(in the rows, 128 means zero)
Each row has a class, written as a number after it.
[108 108 121  89  90 144 155 117 143 123 132 127 117 107 126 142 126 160
 125 129 167 118 146 143 129 112 136 149 113 144 172 148 152 133 126 124
 122 149 143  92 192 124 131 133 154 192 116 105] | 6
[140 141 127 178 177 132 120 117 129 100 130 163 146 180 117 103 130 106
 127 140 107 127  96 103 111 138 183 117 165  73 106 143  86 129 125 129
  98 133 128 136  84 145 131 112  84 111 129 159] | 10
[179 131 121 106 130 103 139  84 119 123 125 146 120 184 127  94 114 142
  86 123 149 118 122 123 148 137 148 136 122  85 123 150  95 146 170 100
 101 122 134 152 113 120 143 122 192 137 143 133] | 3
[113 131 136 118 158  88 115 135 141 130 131 125 124 153 137  99 123 140
 102 139 137 122 109 122  77 109 138 129 150 105 123 138  56 115 130 148
 140 146 108 171  82 123 119 144 102 116 163 141] | 4
[134 142  90 197 153 143 135 134 103 158 103 162 123 116 119 164  94  80
 165 136  74 166 117 108 100 118 135  78 157 123 130 130 168 117  73 164
 145 130 104 110 124 141 124 137  29 120 122 119] | 10
[135 123 139 131 100 111 122 123 129 100 148 126 111 170 130 122 147 162
 102 131 168  88 125 120 160 128 116 163 127 128 125 138 119 149 180  97
 128 118 125 130 141 115 107 101 215 129 113 141] | 7
[110 118 153 102 114 120 109 123 139  97 154 105 131 159 119 104 170 142
 113 137 161 104 138 135 114 130 146 132 147  88 117 137  57 106 156  97
 118 131 131  96 107 137 122 133 127 132 127 133] | 9
[120 118 113 124 111 151 159 112 133 157 116 113 128 110 115 154 106 134
 170 119 139 144 147 144 115 135 127 107 117 164 152 124 178 138 116 136
 136 129 111  88 170 118 114 145 105 169 143  98] | 5
[151 123 136 123  75 117 127  93  80 126 160 144 110 154 108 140 128 114
 110 125 144 130 123 122 171 146 130 124 114 102  96 144 161 134 150  91
 134 123 142 121 128 135 153  96 167 106  82 116] | 3
[146 131 123 143 103 118 119 110 127 119 141 151 123 165 132 113 119 139
  95 130 137 105  98 111 142 165 128 128 133 101 104 148 126 144 151 112
  93 111 121 135 107 115 149 102 171  62 106 132] | 12
[102 121 137 101 103 128 117 138  96 145 139 100  84 134 109 130 124 111
 112 114 136 159 157 142 154 117 122 120 112 143  95 123 151 133 133 115
 185 130 118 120 124 137 113 120 120 149 113 135] | 4
[116 139 101 167 161 134 145 165 147 123  71  86 100  69 141 137 108 137
 152 104 119 164 172 158 165  71 106 114 103 214 153 100 193 163  99 159
 168 124 108 114 181 149  84 164  95 252 147 133] | 10
[116 125 106 120 105 118 141 133 113 143 124 123  92 117 122 152 118 125
 128 118 128 126 145 135 139 112 102 122 101 134 110 128 182 130 111 115
 157 118 119 131 154 130 117 123 143 122 103 114] | 4
[160 134  85 174 110 126 147 137 113 125 120 137  96 104 131 180 122 118
 158 130 122 105 130 122 150  95  60 121  96 171 112 126 244 139 113 123
 127  95 121 119 184 117 100 126 156 118 101 106] | 1
[144 129 110 166 156 148 123  99 107 111 135 154 126 203 123 124 117 104
 147 119  92 123 111 101 111 137 139 101 147  85 104 142 137 135 130 131
  91  97 126 133  79 126 137 116 108  92 138 146] | 8
[167 140 135 142 124 117 136 115 111 115 129 123 103 132 129 138 126 125
 122 150 156 114 123 114 145 126 130 137 121 131 123 134 144 144 159 102
 115 124 134 118 147 138 135 115 161 148 116 118] | 3
[140 128 124 139 104 169 117 121  82 112 159 140 108 176 107 110 142  80
 139 112 105 139 137 122 169 184 145  93 123 107  64 132 153 123 111  86
 118 109 142 100  92 155 143  97 110  65  96 141] | 12
[116 126 135 125  95 139 138 105 130 112 136 154 128 137 126 122 127 155
 123 151 137 120 123 117 111 162 150 129 132 106 131 154 130 146 109 121
 116 122 131  96 137 117 147 103 142  95 100 120] | 12
[155 141 115 166 161 170 128 131 120 110 110 126 107 173 132  93 115 119
 144 108 106 150 143 130 145 163 145 102 130 137  98 130 148 150 121 131
 104 104 132 109 102 143 116 128 101 127 151 155] | 12
[123 126 136 132 154 121 104 133 139 144 101  92  98 166 130  95 106 150
  93  91 142 175 152 148 158 113 125 114 151 141 116 131 118 160 178 159
 164 110  93 122 108 110 101 148 118 188 161 156] | 9
[159 119  97 121 119 117 125 102 128 151 115 138 107 159 128 115 100 124
  96  94 132 138 114 129 150 110 100 117 118 126 117 139 154 154 168 128
 122 105 101 150 118  97 124 137 167 131 136 135] | 1
[146 130 114 122 134 124 124 114 137 123 123 142 108 133 126 123 126 113
 105 134 126 117 115 114 129 117 126 125 122 109 109 138 120 125 141 114
 119 110 120 138 115 121 129 126 153 116 120 132] | 1
[122 135 137 130 134 161 128 113 138 112 125 141 136 145 127 103 130 124
 138 160 121 134 114 112  78 167 177 109 156 100 142 145  82 127 108 127
 103 134 135  91 100 139 148 125  80 107 132 130] | 12
[116 107 136  61 108 160 129  95 101  99 128 109 124 188 114  84 136 132
 131 121 146 135 167 139 122 135 155 134 119 111 137 134  89 139 153 100
 129 125 140 104  96 141 128 137 135 179 170 141] | 8
[168 150 108 192 169 106 115 155 130 119 132 126 113 124 145 145 122  97
 134 147 121  97 104 112 150 103  95 131 133 155 108 118 164 123 150 136
  94 112 115 148 128 135 116 130 126 115 118 144] | 2
[157 134 111 157 127 126 160 106 133 123 133 159 143 134 130 152 127 113
 146 135 114 112 105 107  92 127 145 107 139  99 136 141 156 117 106 110
 101 131 132 120 131 134 130 131 112  72 110 109] | 0
[140 150 102 188 149 130 122 150 121 116 114 125  89 106 136 180 120 101
 148 145  98  99 132 105 149  99  80 115 113 153 106 121 200 123 106 134
 132  83 116 143 137 146 124 122 145 114 111 122] | 8
[110 131 129 121  82 104 121 136 146 145 108 112  99  99 145 141 103 181
  98 127 159 134 140 137 143 131  96 136 118 163 143 128 152 156 138 146
 157 115  97 114 158  99 127 128 171 134 116 109] | 12
[137 134 112 174 119 140 107 130  92 145 150 146  99 151 115 149 126  75
 143 117  94 142 109 101 146 144 124  87 147 128 101 128 158 121 124 117
 156 111 114 120 105 138 123 109 106  84  91 131] | 7
[146 134  95 180 161 181 156 138 110 110 115 120 110 110 121 142 120  89
 200 100 120 124 147 145 182 124  92  99  97 194  96 116 236 133 110 121
 108 108 134 129 149 162 113 140 102 151 139 134] | 5
[111 123 123 145 126 144 140 126 112  98 165 146 166 141 128 130 154 121
 192 147 115 115 130 128  68 136 158 121 136 115 158 136 118  97  76 138
 103 150 155  90 125 144 123 136  44 116 128 121] | 2
[125 113 137  63 130 171 163  76 133 121 118 124 129 158 108  78 116 143
 114 129 171 138 147 147 138 150 167 146 117 121 148 142 119 157 167 104
 114 139 138 115 138 133 126 131 162 207 164 135] | 5
[132 139  88 161 149 119 141 147 129 172  83 121 113  82 156 148  98 144
 141 110  98 158 146 135 121 108 103  90 109 185 148 128 187 140  81 183
 181 122 114 144 145 129 123 154 109 155 172 113] | 11
[155 120  90 124 118 166 169  95  92 132 116 152  90 177 107 124 105 114
 132 106 127 135 138 137 153 131 118 125  98 115 105 141 225 164 136  96
 109 110 146 127 162 129 116 114 157 138 115 134] | 4
[125 120 110 147  95  73 120 117 110 169 171 150 137 168 122 156 115 128
 127 120 112 123  91 109  64 125 116  98 151  84 115 139 115 109 111 145
 144 132  86 141 107  89 128 121  92  34 110 101] | 4
[108 124 124 147 127 142 137 105 131 108 156 162 149 154 115 133 148 127
 146 148 120 106 102 113  75 137 143 112 163  72 135 155 117 109 101 130
 101 135 143 108 115 136 142 118  85  89 102 122] | 9
[126 121 112 150  96  82 125 121 141 148 183 167 145 146 125 165 134 135
 111 128 117  97  97 107  90 128 139 117 145  79 131 155 107  81  91 134
 117 133 118 132 131  98 138 117 130  50  96  94] | 6
[ 85 116 141  96  90  86 121 125 130 142 142 125 125 123 129 139 125 166
 111 132 155 121 117 129  96 114 120 141 131 112 135 138 104 129 132 140
 161 143 106 138 133 104 130 126 132 110 108 114] | 4
[162 122 126 112 111 153 148 106 108  86 153 122 138 181 119  91 173 131
 127 131 151  91 141 128 135 152 156 144 100 110 107 138 116 125 145  62
  98 131 168 119 113 163 135 110 172 118 157 136] | 11
[145 133 127 115 140 122 146 121 128 134  80 102  98 116 144 112  99 165
 117 121 168 149 157 146 157 104 118 140 112 173 161 130 142 164 157 140
 145 131 129 130 155 130 122 154 157 230 169 127] | 3
[ 97 123 135 145 157 161 135 132 140 118 126 106 150 122 128 117 131 133
 194 109 130 138 143 147  95 137 145 105 139 158 145 126 113 112 105 156
 123 142 122 108 110 145 116 160  42 163 175 127] | 5
[ 88 123 121 142  93  59 119 156 123 147 169 136 173  99 143 169 140 150
 169 147 126  97 125 123  57 111  98 126 148 144 169 130 105  79  71 177
 151 159 110 123 136 106 120 144  65  86 126  89] | 2
[141 138 102 196 148 142 146 136 132 133 130 143 140 114 141 161 141 114
 176 151  96 105 101 100  63 132 137  94 141 132 146 137 154 109  75 141
 113 130 140 107 129 150 141 134  71  87 136 101] | 11
[124 116 123 147 129  97  96 105 118 152 176 153 126 197 112 109 119  86
  88  89  83 181  91 104 112 140 170  71 162  71  82 142  62 109 123 147
 164 112  87 151  36  91 141 114  69  40 118 137] | 1
[137 122 142  94 116 147 117  77 121 107 141 133 127 205 112 101 127 128
 110 141 146 116 115  98 113 147 164 140 152  65 122 143  73 145 185  96
  94 111 121 109  91 119 142 109 155 118 130 141] | 8
[120 128 146 135 103  70 126 135 152 136 131 120 132 108 146 155 122 172
 106 117 150 120 129 127 121 103 114 136 138 132 138 135 121 119 135 144
 161 135  99 147 125 107 118 138 148  92 121 113] | 0
[145 145 117 172 163  93 112 156 146 131  99 120 111 122 131 129 112 128
 101 130 126 127 126 122 159 102 124 128 135 139 112 115 118 133 138 138
 149 120  94 153 126 136 109 131 137 149 135 142] | 10
[120 122 147 126 113  88  97 138 147 119 139 104 121 119 139 127 137 152
 103 135 154 115 117 124 117 102 110 142 133 140 123 132  86 122 159 139
 145 125  99 131 109 109 114 138 142 128 132 130] | 1
[122 137 156 130 120 102 100 126 158 117 140 126 118 151 136 109 130 155
  74 147 140 118 111 115 117 155 159 134 147  94 115 143  56 129 146 124
 124 116 109 125  92 113 142 111 153  86 118 133] | 12
[153 129 116 175 133 150 134 137 109  91 145 124 122 138 131 133 163 106
 154 118 118  91 123 118 155 140 128 118 107 142  86 132 170 123 124  92
 104 115 158 129 114 172 144 110 136  90 122 135] | 11
[135 129 135 128  98 100 127 138 123 122 144 111  90 124 124 157 134 138
 104 156 168  90 116 121 134 104  97 158 114 132 104 127 157 140 165  97
 131 121 113 125 161 123 114 109 178 114  95 117] | 4
[148 144 115 179 166 160 135 164  98 103 111 104 100 110 130 137 142  62
 178  85  91 148 167 138 189 121 124  83 104 178  65 103 210 113  93  95
 135 112 145 117 107 180 102 147  74 127 131 156] | 0
[129 126 107 151 116 113 132 141 142 159 141 130 113 118 132 168 111 135
 132 118 131 135 124 124 107 107 121 113 139 148 154 134 154 114 108 155
 140 134 108 107 166 103 116 138 103 137 124  98] | 6
[152 135 107 169 145 137 125 121 102 150 145 137 109 153 108 139 107  77
 134  95 104 143 124 130 179 142 107  90 121 140  66 125 195 125 130 124
 130 102 106 155 102 132 121 115 121  94 128 137] | 5
[163 135 115 157 127 147 167 129 127 102 116 127 115 102 132 161 135 113
 158 142 138 105 135 122 129 111 123 125 109 148 136 125 199 129 115  93
 106 127 143 102 173 157 112 134 132 125 113 111] | 0
[160 128 135 135 151 142 128 139 112  87 128  89  91 198 123  87 143 128
 122 115 163 122 149 150 163 114 125 149 108 139  74 121 139 153 182  87
 112 113 131 131 116 143  84 132 148 158 166 167] | 4
[ 88 113 146  89  59  85 152 112 149 142 134 138 152  82 129 174 134 181
 133 142 151 125 142 128  78 122 150 130 127 111 172 139 118 113  85 125
 173 151 121  93 170 105 129 132 132  97  95  78] | 0
[121 129 135 146  95  96 136 149 156 136 122  92 127  84 147 171 147 180
 138 152 161 102 137 125  92 111 114 139 118 171 163 123 138 129 119 134
 162 133 113  87 181 118 117 134 140 141 136  86] | 11
[111 133 121 156 147 124 108 141 106 149 125 142 135 137 110 120 116  89
 138 120  85 174 134 123 113 129 162  82 155 113 116 126 105 103  78 153
 176 145 109 131  81 154 123 135  35 129 136 135] | 10
[139 118 104  91 124 123 150  95 160 174 102 144 101 144 131 122  72 164
  65 111 163 147 118 125 139 114 142 143 138 121 176 156 138 169 174 148
 126 132 103 128 175  79 134 130 189 191 133 117] | 6
[122 122 105 159 130 157 168  95 121 134 150 175 161 142 112 157 122 114
 188 135 106 111 101 115  76 158 140  98 139 101 138 150 173 118  77 141
  91 134 134 113 141 127 139 116  80  83 118 100] | 5
[139 134 102 178 145 144 110 140 106 172 118 115 105 149 126 136 121  93
 151  70  70 184 160 131 142 142 138  55 128 143  92 123 160 110  87 143
 181 103 114 115  83 142 124 137  63 108 156 130] | 11
[145 123  96 145  73 105 134 117  95 182 118 140 107 130 104 164  84 119
 107 109 126 162 134 125 173 123 107 112 117 141 120 124 209 160 137 124
 174 119  87 110 171 107 115 108 153 134  91 105] | 10
[132 124 128 129 102 183 152 126 112 132 122  85  89  98 103 162 122 111
 167 122 155 149 173 152 189 130 111 121  92 193 111 110 234 152 146  97
 147 109 122  65 192 142 101 122 140 194 113 115] | 5
[122 129  95 139 139 145 164 129 145 106 101 157 128  87 149 138 128 148
 160 160 133  80 112 116  92 112 102 140 125 161 197 144 148 134 101 140
 109 144 150 146 169 146 131 144 152 157 132 115] | 7
[135 130 136 143 116 103 104 127  73 157 153 123 115 161 115 128 120  97
 133  96 104 177 143 129 147 138 137  80 135 127  95 130 124 112 105 139
 182 130 117 129  78 136 134 129  74 116 133 123] | 3
[114 131 104 180 114  96 111 152 109 164 120 130 133 115 122 161 103 119
 152 103  94 163 135 130 125 115 114  85 141 146 125 118 154 114  83 169
 184 133  87 123 122 128 111 137  57 117 123 115] | 10
[156 131 112 136 163 114 139 102 129 118 130 156 123 208 131  88 113 140
 101 123 137 106  94 116 106 124 139 138 141  78 106 150 107 149 160 121
  83 123 124 173  96 111 121 124 149  99 153 155] | 4
[117 117 116  64 118 155 166 121 118 124 100 112 107 124 122  98 121 149
 137 133 159 133 169 156 115 111 131 147  95 150 156 130 144 145 122 109
 140 148 146 120 165 144 108 153 135 206 162 125] | 4
[123 125 163  94 112 103 116 100 164  90 150 137 147 171 136  78 149 176
  73 163 156  93 107 113  89 166 185 156 145  64 136 156   4 127 152 105
  90 133 129 124  87 115 151 111 171  88 131 134] | 12
[100 122 137 129 150 118 114 135 112 126 159 135 144 167 120 101 144 108
 151 134 103 139 115 125  49 126 164  97 156  93 119 136  57  88  82 141
 144 154 128 141  59 144 126 148  24  89 159 134] | 4
[110 127 133 112 103 120 137 102 152 125 134 146 123 134 124 134 128 169
  93 158 166 110 110 121 111 120 127 144 149  85 148 156 123 144 152 130
 120 130 126 113 155 109 133 115 168 134  98 119] | 9
[108 128 129 106 134 114 130 130 156 144  86 117 145 131 128 103 112 166
 120 134 139 154 154 140  85 118 168 132 150 116 178 128  47 120 114 150
 155 155 109 110 118 133 109 160  85 195 184 122] | 10
[136 135 137 177 163 107 109 137 145 122 132 120 133 162 145 117 140 149
 115 114 121 120 115 112 122 135 148 121 145 123 104 136 102 135 139 145
 135 117 117 143  89 123 127 114 126  97 152 149] | 11
[128 139 132 135 125 136 133 147 133  96 119 115 116 121 141 111 140 143
 134 156 145 109 145 134 116 139 125 135 117 154 131 129 121 127 109 118
 118 127 136 110 129 146 117 136 126 136 151 126] | 12
[140 109 128 108 107  97 130  79 149 148 168 177 140 212 115 113 109 165
  61 117 141 126  89 113 109 145 175 143 160  49 138 172  87 137 158 134
 107 132 117 139 121  74 143 100 175  90 115 125] | 6
[124 126 147  95 110 110 156 139 161  97 103  92 126  88 143 134 145 179
 126 145 171 110 173 149 123  98 135 159 103 155 160 126 114 126 121 107
 148 142 134 110 167 143 100 154 162 169 150 113] | 0
[114 124 138 126 110  94 117 125 122 125 164 137 118 152 119 137 143 132
 107 142 135 102 111 115 100 122 133 133 131  83 102 141  96 107 123 109
 138 128 117 143 110 123 131 112 137  72 101 122] | 4
[174 126 118 133 111  89 114  89 132 170 131 130 115 203 129 110 101 151
  49  89 141 138 102 110 162 149 139 124 132  92  95 144 120 168 207 117
 139 101  91 157  98  89 143  96 214  87 136 138] | 11
[141 129 122 144 111 119 116 142 102 112 158 134 107 147 126 123 149 110
 125 128 134 101 127 118 165 129 102 128 123 148 104 129 141 123 139  96
 147 123 127 153 118 141 114 111 173 101 116 137] | 7
[128 113 107 100 114 183 147 122 107 115 122 117 114 117 112 124 146 100
 183 117 112 148 172 144 114 126 141 101 100 148 136 124 152 114  88 103
 139 125 150  72 144 153 115 152  79 166 135 117] | 1
[133 121 138 108 107 122 143 111 139  74 122 111 122 156 136 127 141 187
 119 163 185  65 139 119 131 110 108 187 109 130 143 134 131 161 178  99
  94 109 133 116 164 114 113 116 223 161 142 129] | 8
[126 139 116 141 141  89 135 118 185 149 110 163 135  79 149 165 109 153
 111 192 140  94  68  92  29  92 109 134 159 116 189 151 107 122 116 174
 115 139  99 143 150  91 138 141 124 113 119  94] | 1
[154 109 140  91  92  89 133  71 129 125 149 144 143 230 121 103 124 163
  65  81 154 124 122 131 139 147 155 142 139  54  98 151  99 147 194  97
 107 123 114 138  95  87 123 110 195  76 123 146] | 0
[ 96 107 144 119  53 110 105 129  91 137 159 113 136 148  98 138 141 134
 132 103 145 152 157 138 152 140 142 120 131 116 108 120 117 115 126 105
 180 141 107  79 126 130 115 112 102 124  97 115] | 10
[131 120 119 111  55  89 134 102  90 175 141 135 110 127 114 160 106 142
 113 109 130 158 154 133 155 135 118 106 110 121 128 141 165 133 112 124
 188 119 113 110 155 106 139 114 157 119  96  85] | 3
[134 124 128 101 122 112 145 112 110 130 125 126 139 136 130 111 127 142
 144 134 136 141 146 136  92 129 146 117 125 132 161 139  96 123 100 139
 146 156 140 128 121 138 134 151  99 163 165 112] | 3
[128 137  92 161 156 157 138 145 130 145 121 143 100 105 125 156 109  94
 149 112  88 151 138 129 141 113 140  92 122 147 129 136 184 111  73 149
 139 124 136 123 143 145 131 136  85 149 119 124] | 6
[119 133 128 137 107  96 144 126 143 145 124 140 124  90 137 173 119 145
 122 131 116 130 136 119 114 112 132 117 130 116 141 137 149 112  94 135
 164 126 115 126 142 121 126 133 132  89 101 101] | 0
[115 126 130  99 117 122 144 121 140 138 109 116  96 118 126 136 114 149
 110 154 164 122 127 126 111 102 125 147 125 129 146 133 137 153 151 118
 140 133 116 117 166 117 118 129 151 165 119 117] | 4
[117 126 122 120 112 134 122 130 119 128 142 118 110 122 115 125 136 112
 115 123 139 132 137 136 159 116 110 112 128 130 107 132 148 126 136 115
 145 123 126 124 128 143 128 129 130 137 106 130] | 9
[133 135 133 180 152 144 123 140  88  96 148 124 146 134 129 123 155  90
 204 124  93 135 132 130  95 138 153  85 131 136 115 128 116  89  68 131
 114 144 161 110  79 181 133 152  16 121 152 128] | 3
[143 118  83 148 128 162 152 122 109 125 139 153 119 142 123 135 117 102
 157  93 114 127 128 133 144 124 128 103 114 140 128 142 189 115 100 124
 100 129 146 124 147 139 133 140 105 134 124 121] | 6
[111 109 129  88  76 146 127 121  95 140 149 123 116 111 107 135 142 104
 150 130 119 156 154 135 113 130 134 103 114 135 122 127 145 107  95 112
 174 135 131  84 127 137 122 134  86 133 112 105] | 1
[139 139 133 159 172 122 124 143 157  93 112 110 107 139 141 111 137 147
 106 142 162 100 118 130 148  97 109 145 142 138 115 133 128 150 173 130
  97 114 124 137 129 133 108 137 151 167 144 156] | 9
[117 116 115 102 106 143 143 111 137 147 115 136 126  96 123 141 120 128
 150 152 126 146 126 125  66 112 139 109 133 132 172 140 126 127 100 141
 143 138 122  86 148 121 129 150  84 155 131  96] | 1
[131 123 141 145 151 178 141 123 116  92 141 100 130 168 111 111 148 111
 177 109 140 132 153 148 148 151 148 118 119 148  93 122 147 131 139 108
 105 122 138  96 117 151 103 128  94 159 160 148] | 5
[118 138 139 146 139 129 122 136 153 127  99 119 108 127 143 116 107 166
 111 142 134 148 134 129 122 140 137 125 140 147 142 136 122 158 124 157
 141 116 110 108 129 113 122 127 124 146 142 136] | 12
[146 122 124 144 137 127 137  87 132 124 147 164 153 203 128 106 139 148
 113 119 117 111 101 105  91 161 176 120 148  68 122 162  99 137 137 123
 102 124 139 134  92 115 152 103 142  74 140 136] | 11
